+1.13; -1.19; +0.21; +0.81; -2.98; -0.40; -0.37; -3.89; +1.85; +0.15; +1.50; +1.63
-1.04; -0.93; -1.90; -0.19; -1.49; -2.11; +5.41; +3.47; -0.54; +1.99; +0.51; +2.38
-0.19; -0.53; -3.87; +1.80; +0.16; -0.02; +1.33; +3.68; +0.21; +3.55; +3.02; -2.16
-1.51; -2.03; -2.01; +1.83; -1.17; -0.31; +0.58; -3.09; +0.36; +4.43; +1.90; +1.21
-2.31; -1.46; +0.85; -1.91; +0.56; -2.39; +7.26; +1.48; -3.00; +0.17; -2.14; +1.04
+1.45; +0.49; +4.64; +1.14; -1.37; +1.11; +3.31; -1.14; -1.97; -4.72; +0.26; -6.27
->
+1.13; -1.19; +0.21; +0.81; -2.98; -0.40; -0.37; -3.89; +1.85; +0.15; +1.50; +1.63
-0.19; -0.53; -3.87; +1.80; +0.16; -0.02; +1.33; +3.68; +0.21; +3.55; +3.02; -2.16
-2.31; -1.46; +0.85; -1.91; +0.56; -2.39; +7.26; +1.48; -3.00; +0.17; -2.14; +1.04

+2.95; +1.23; +2.16; +0.00; -1.58; -2.13; +2.71; +3.72; -0.40; -2.77; +1.64; +2.16; -2.72
-4.83; -0.49; +2.90; -4.06; -4.06; -2.29; +6.09; -1.37; -2.12; -1.81; -2.83; +1.28; -1.81
-5.47; -1.16; +0.15; -4.46; -2.58; -0.33; +4.25; +0.38; -2.85; -1.52; -6.65; -1.54; +1.92
+1.37; -2.48; -0.83; +1.61; -1.13; -2.04; -3.47; +0.63; +1.10; +2.28; +3.94; +0.76; -5.50
+2.78; -1.70; -0.64; -3.28; -1.81; -2.76; +1.44; +6.35; +2.15; -4.71; +0.99; -2.51; -3.50
->
+2.95; +1.23; +2.16; +0.00; -1.58; -2.13; +2.71; +3.72; -0.40; -2.77; +1.64; +2.16; -2.72
-5.47; -1.16; +0.15; -4.46; -2.58; -0.33; +4.25; +0.38; -2.85; -1.52; -6.65; -1.54; +1.92
+2.78; -1.70; -0.64; -3.28; -1.81; -2.76; +1.44; +6.35; +2.15; -4.71; +0.99; -2.51; -3.50

+5.62; +3.59; -7.56; +2.24; -0.68
-0.30; +3.41; -2.33; +1.23; -1.15
-2.50; -0.47; -2.07; +2.83; -2.09
+1.21; -2.73; -2.38; +0.48; -1.33
+2.43; -0.77; +6.51; +3.77; -2.48
-2.07; +0.25; -2.33; +2.82; +6.45
-3.58; -5.13; -3.58; +6.91; +5.71
-0.44; +3.15; +1.49; -3.35; +2.19
+3.94; -1.04; +5.10; +2.50; -1.21
+3.26; +0.78; +4.84; +1.81; -0.50
->
+5.62; +3.59; -7.56; +2.24; -0.68
-2.50; -0.47; -2.07; +2.83; -2.09
+2.43; -0.77; +6.51; +3.77; -2.48
-3.58; -5.13; -3.58; +6.91; +5.71
+3.94; -1.04; +5.10; +2.50; -1.21

+6.63; -1.94; -4.71; +2.45; -4.64; -1.38
+6.41; +3.61; +1.15; -0.65; +8.15; +0.65
-2.85; +3.74; +5.59; -2.42; +4.90; +1.52
->
+6.63; -1.94; -4.71; +2.45; -4.64; -1.38
-2.85; +3.74; +5.59; -2.42; +4.90; +1.52

-3.27; -0.52; -0.62; -2.40; -2.01
-2.83; +7.32; -1.39; -4.64; -8.27
-2.18; +2.28; -2.57; +2.89; +1.85
-2.50; -3.13; -4.05; -4.08; -1.17
+1.57; +6.32; +3.51; +5.54; +2.82
->
-3.27; -0.52; -0.62; -2.40; -2.01
-2.18; +2.28; -2.57; +2.89; +1.85
+1.57; +6.32; +3.51; +5.54; +2.82

+8.39; -2.47; -1.38; -5.09; +6.84; +6.03; -5.98; -0.43; +0.66; -0.52; +6.89; -1.04; -5.84
-1.58; +3.57; +3.23; +4.58; -3.39; -2.69; -4.57; +4.22; -0.89; +5.05; -3.63; +0.57; +4.07
+2.81; +3.87; +5.14; +0.31; +0.13; +1.21; -3.94; +0.41; -5.03; -1.39; -1.50; -3.91; +0.56
-0.88; +0.40; -1.82; +1.32; +1.41; +1.83; -2.46; +2.80; +4.08; -5.70; +0.91; +3.40; +3.08
->
+8.39; -2.47; -1.38; -5.09; +6.84; +6.03; -5.98; -0.43; +0.66; -0.52; +6.89; -1.04; -5.84
+2.81; +3.87; +5.14; +0.31; +0.13; +1.21; -3.94; +0.41; -5.03; -1.39; -1.50; -3.91; +0.56

+0.04; +1.13; +0.17; -0.17; -0.88; -0.16; +0.73
+0.42; -4.19; -2.35; +2.04; +1.53; +3.01; -3.50
+0.22; -0.20; +0.21; -1.71; -0.67; +1.48; -0.46
-0.72; -0.34; +0.11; -0.97; +1.91; +0.68; +0.47
-5.00; +7.54; -6.11; -2.98; -2.62; +6.39; -4.90
->
+0.04; +1.13; +0.17; -0.17; -0.88; -0.16; +0.73
+0.22; -0.20; +0.21; -1.71; -0.67; +1.48; -0.46
-5.00; +7.54; -6.11; -2.98; -2.62; +6.39; -4.90

-6.79; +2.89; +3.74; -7.00; +3.54; +2.38; -1.41; -0.95; -2.33; +2.59; -3.37
-4.30; +1.10; +2.80; -6.36; -3.02; -4.52; +5.33; -1.29; +8.03; -2.21; -1.24
+1.28; -1.19; +3.97; -5.14; +2.59; +0.64; +1.58; -2.42; -2.22; +2.67; +3.03
-4.30; -6.25; +0.94; -4.57; +0.47; -0.01; +2.78; -0.56; +3.47; -3.65; -2.69
-1.63; +0.20; -4.06; -5.61; +2.51; +0.92; -2.25; -0.61; -4.82; -3.09; +2.70
->
-6.79; +2.89; +3.74; -7.00; +3.54; +2.38; -1.41; -0.95; -2.33; +2.59; -3.37
+1.28; -1.19; +3.97; -5.14; +2.59; +0.64; +1.58; -2.42; -2.22; +2.67; +3.03
-1.63; +0.20; -4.06; -5.61; +2.51; +0.92; -2.25; -0.61; -4.82; -3.09; +2.70
